Here is a tiny trained network, its code and every weight. The questions are about switching its units off for an input and a class, where a switched-off unit gives its printed mean instead of its output.

import numpy as np


def w(rows, s, z=0):
    codes = np.array(rows[::2]) - 128.0
    scale = np.full(codes.shape[1], s)
    scale[-1] = z or s
    return codes * scale


def norm(h):
    return h / np.sqrt((h * h).mean(-1, keepdims=True) + 1e-5)


def f(y):
    return np.maximum(y, 0)


def log_softmax(a):
    a = a - a.max(-1, keepdims=True)
    return a - np.log(np.exp(a).sum(-1, keepdims=True))


def net(x, mask):
    res = np.array(x, float).reshape(1, 3) / 4 @ E
    u = 0
    for l in range(2):
        y = f(norm(res) @ A[l][:, :-1].T + A[l][:, -1])
        res = res + np.where(mask[u : u + 16], y, B[l][:, -1]) @ B[l][:, :-1]
        u += 16
    return log_softmax(norm(res)[-1] @ U[:, :-1].T + U[:, -1])


A, B = {}, {}
E = w([
[167,132,188,170,167,129,227,136,85,205,108,131],'x0',
[91,33,86,2,110,126,187,73,151,161,144,44],'x1',
[58,59,147,149,67,141,252,107,150,76,147,197],'x2',
],0.005)
A[0] = w([
[128,76,96,115,119,137,108,111,137,95,113,108,66],'L0N1',
[103,96,76,150,107,110,114,89,174,96,173,192,107],'L0N2',
[137,120,195,151,169,113,163,143,108,181,78,75,93],'L0N3',
[160,125,161,114,114,121,69,198,45,120,133,122,39],'L0N4',
[161,185,82,41,98,84,48,179,160,96,130,110,123],'L0N5',
[40,61,141,147,64,202,128,114,136,178,82,89,124],'L0N6',
[130,110,96,85,124,142,111,155,144,198,144,41,74],'L0N7',
[153,141,197,116,56,130,192,106,105,87,103,101,68],'L0N8',
[103,246,185,129,198,113,103,162,113,136,98,76,146],'L0N9',
[139,166,121,141,112,162,73,119,119,74,194,189,158],'L0N10',
[185,152,115,185,116,106,76,164,175,167,153,137,123],'L0N11',
[138,162,253,135,164,153,136,147,79,120,117,159,127],'L0N12',
[22,64,109,180,114,120,148,164,163,175,144,70,115],'L0N13',
[130,129,153,157,143,107,170,108,188,136,169,115,152],'L0N14',
[127,139,46,98,150,80,134,141,62,104,113,85,51],'L0N15',
[106,100,145,105,153,150,140,114,106,168,143,116,6],'L0N16',
],0.0052,0.0018)
B[0] = w([
[160,106,143,184,163,138,131,125,68,142,102,168,173],'L0N1',
[103,182,166,99,170,85,194,167,111,130,135,74,205],'L0N2',
[161,162,81,124,121,64,137,186,40,53,115,131,225],'L0N3',
[84,128,167,141,135,157,157,104,141,130,108,98,181],'L0N4',
[101,164,133,131,100,55,201,175,58,123,158,125,254],'L0N5',
[208,95,111,137,130,161,61,107,119,140,174,187,212],'L0N6',
[206,71,113,118,148,141,95,72,187,151,154,197,244],'L0N7',
[101,155,144,123,163,149,124,190,227,121,90,79,185],'L0N8',
[24,166,159,79,133,151,181,168,184,139,104,130,243],'L0N9',
[186,36,99,94,133,123,117,41,182,162,150,143,226],'L0N10',
[161,64,122,153,158,147,135,60,142,146,139,126,211],'L0N11',
[192,26,4,123,147,126,115,93,172,139,149,167,225],'L0N12',
[218,137,115,178,91,161,76,115,137,178,151,153,201],'L0N13',
[84,124,126,90,154,133,131,170,199,188,109,79,177],'L0N14',
[132,112,196,133,137,215,123,119,209,122,99,162,177],'L0N15',
[125,70,48,104,54,113,103,127,111,113,203,149,167],'L0N16',
],0.0043,0.0044)
A[1] = w([
[116,142,154,231,134,156,49,76,139,94,98,149,42],'L1N1',
[153,149,103,184,176,167,156,157,114,112,96,190,85],'L1N2',
[55,114,54,79,160,108,153,44,132,76,49,115,110],'L1N3',
[50,120,160,175,19,215,178,180,157,45,113,101,27],'L1N4',
[155,46,130,154,104,144,155,190,129,114,135,200,200],'L1N5',
[188,165,115,63,207,156,46,128,87,167,109,20,130],'L1N6',
[93,158,99,107,70,120,62,99,92,2,175,95,68],'L1N7',
[201,152,140,199,115,124,200,115,66,203,70,96,46],'L1N8',
[105,177,63,148,23,92,76,206,72,61,220,132,51],'L1N9',
[87,162,172,244,130,160,76,48,119,88,101,227,41],'L1N10',
[74,173,184,137,142,80,72,91,110,120,126,115,119],'L1N11',
[212,103,141,115,188,171,38,199,187,118,143,145,194],'L1N12',
[88,108,210,98,193,116,231,71,2,153,137,154,123],'L1N13',
[84,109,185,83,89,102,136,205,123,142,137,134,196],'L1N14',
[82,119,127,131,45,59,82,95,70,45,110,79,3],'L1N15',
[87,196,151,51,154,188,76,143,106,154,53,83,25],'L1N16',
],0.0056,0.0027)
B[1] = w([
[123,18,56,8,69,172,144,59,180,173,185,131,162],'L1N1',
[135,79,143,53,85,156,130,80,133,167,173,72,189],'L1N2',
[230,208,149,185,131,137,74,155,151,163,61,52,152],'L1N3',
[3,222,222,176,223,180,85,218,133,227,147,139,157],'L1N4',
[91,209,165,127,151,130,80,128,90,123,114,120,254],'L1N5',
[34,123,176,148,93,168,171,133,104,118,179,191,230],'L1N6',
[160,55,120,136,126,51,254,198,49,117,117,222,166],'L1N7',
[100,92,86,54,68,39,129,162,94,38,169,179,177],'L1N8',
[211,186,122,175,153,99,140,154,95,141,57,84,158],'L1N9',
[142,47,101,23,68,176,106,64,130,185,173,55,180],'L1N10',
[128,84,134,66,139,97,203,158,96,120,151,127,147],'L1N11',
[149,158,128,200,124,125,114,115,177,101,54,73,249],'L1N12',
[196,174,76,189,136,92,13,137,163,81,66,98,164],'L1N13',
[136,193,135,129,179,142,58,117,95,91,112,137,151],'L1N14',
[213,152,58,88,147,10,164,231,16,87,76,180,141],'L1N15',
[39,201,225,171,201,226,129,166,190,169,169,182,151],'L1N16',
],0.0055,0.0067)
U = w([
[224,26,60,36,29,227,122,14,227,227,225,147,206],'0',
[22,220,237,144,185,226,172,222,207,211,198,208,184],'1',
[239,140,48,74,104,12,228,255,35,81,122,216,151],'2',
[244,222,107,209,188,164,58,96,228,117,51,49,193],'3',
[78,98,68,226,165,164,225,15,56,43,140,60,2],'4',
[59,98,40,227,163,185,213,22,38,65,110,68,2],'5',
[65,64,79,226,155,197,193,36,15,41,94,48,2],'6',
],0.0083,0.0059)

Each question gives the input, the list of numbers given to net, and the class t.
The units are the neurons (one row each of A and B). Each row of codes is followed by its name. A weight is (code - 128) times the scale printed after its matrix; where a second scale follows, it is the last column's (A, B and U).
mask holds one flag per neuron, layer by layer. A switched-off neuron (its flag False) gives its mean, the last column of its row in B, instead of its output. The means were averaged over made-up inputs and are rounded, as every weight is.
A unit's drop is (log p(t) with every unit on - log p(t) with that unit switched off) / (log p(t) with every unit on - log p(t) with every unit switched off).
The circuit of an input: a set's keep is (log p(t) with only the set's units on - log p(t) with every unit switched off) / (log p(t) with every unit on - log p(t) with every unit switched off). Starting from the 12 units with the biggest drops (on a tie, the unit counted first), units are removed one at a time, each time the one whose removal leaves the highest keep (on an exact tie, the one counted first), for as long as the keep stays at least 0.8.
units of the circuit, in order: the units of the circuit, biggest drop first
unit that matters most: the unit with the biggest drop
k most important neurons: the k neurons with the biggest drops, biggest first
k most important neurons of layer l: the k neurons of layer l with the biggest drops, biggest first
drop when u is switched off: that unit's drop, to one decimal
input [5,3,-4], class 2: unit that matters most : L0N3
input [-6,4,-5], class 2: 3 most important neurons : (L0N5, L1N7, L0N9)
input [5,-3,-1], class 2: 2 most important neurons : (L1N8, L0N3)
input [7,3,7], class 1: 2 most important neurons : (L0N8, L1N4)
input [2,-3,3], class 3: 3 most important neurons : (L0N12, L0N5, L1N6)
input [-4,-2,3], class 2: 2 most important neurons of layer 1 : (L1N7, L1N12)
input [0,3,-3], class 3: 4 most important neurons : (L0N15, L0N7, L1N12, L1N10)
input [-8,-8,4], class 0: 2 most important neurons of layer 0 : (L0N10, L0N3)
input [6,3,-7], class 1: 2 most important neurons : (L0N9, L1N6)
input [-1,-6,-7], class 1: 4 most important neurons of layer 0 : (L0N9, L0N7, L0N6, L0N13)
input [-2,7,8], class 1: 2 most important neurons : (L1N4, L0N10)
input [3,3,-2], class 3: 4 most important neurons of layer 1 : (L1N12, L1N10, L1N1, L1N2)
input [1,2,-3], class 3: 3 most important neurons of layer 1 : (L1N12, L1N4, L1N16)
input [-3,-4,1], class 0: units of the circuit, in order : (L1N10)
input [-5,3,4], class 2: 2 most important neurons of layer 0 : (L0N9, L0N15)
input [0,-3,3], class 3: 2 most important neurons of layer 0 : (L0N12, L0N5)
input [5,2,4], class 2: 2 most important neurons of layer 1 : (L1N8, L1N6)
input [3,2,4], class 1: 2 most important neurons : (L0N8, L0N7)
input [-3,0,0], class 3: 2 most important neurons : (L1N13, L0N10)
input [-2,1,-4], class 1: most important neuron : (L0N12)
input [-5,4,2], class 2: 2 most important neurons of layer 0 : (L0N10, L0N11)
input [-7,5,8], class 1: 2 most important neurons : (L1N4, L0N3)
input [-4,1,0], class 2: 2 most important neurons of layer 0 : (L0N5, L0N9)
input [-3,5,-8], class 1: drop when L1N6 is switched off : 0.2
input [-1,0,-1], class 3: drop when L1N13 is switched off : 0.4
input [6,-4,3], class 2: drop when L1N8 is switched off : 0.8
input [-2,-3,-5], class 1: most important neuron : (L0N9)
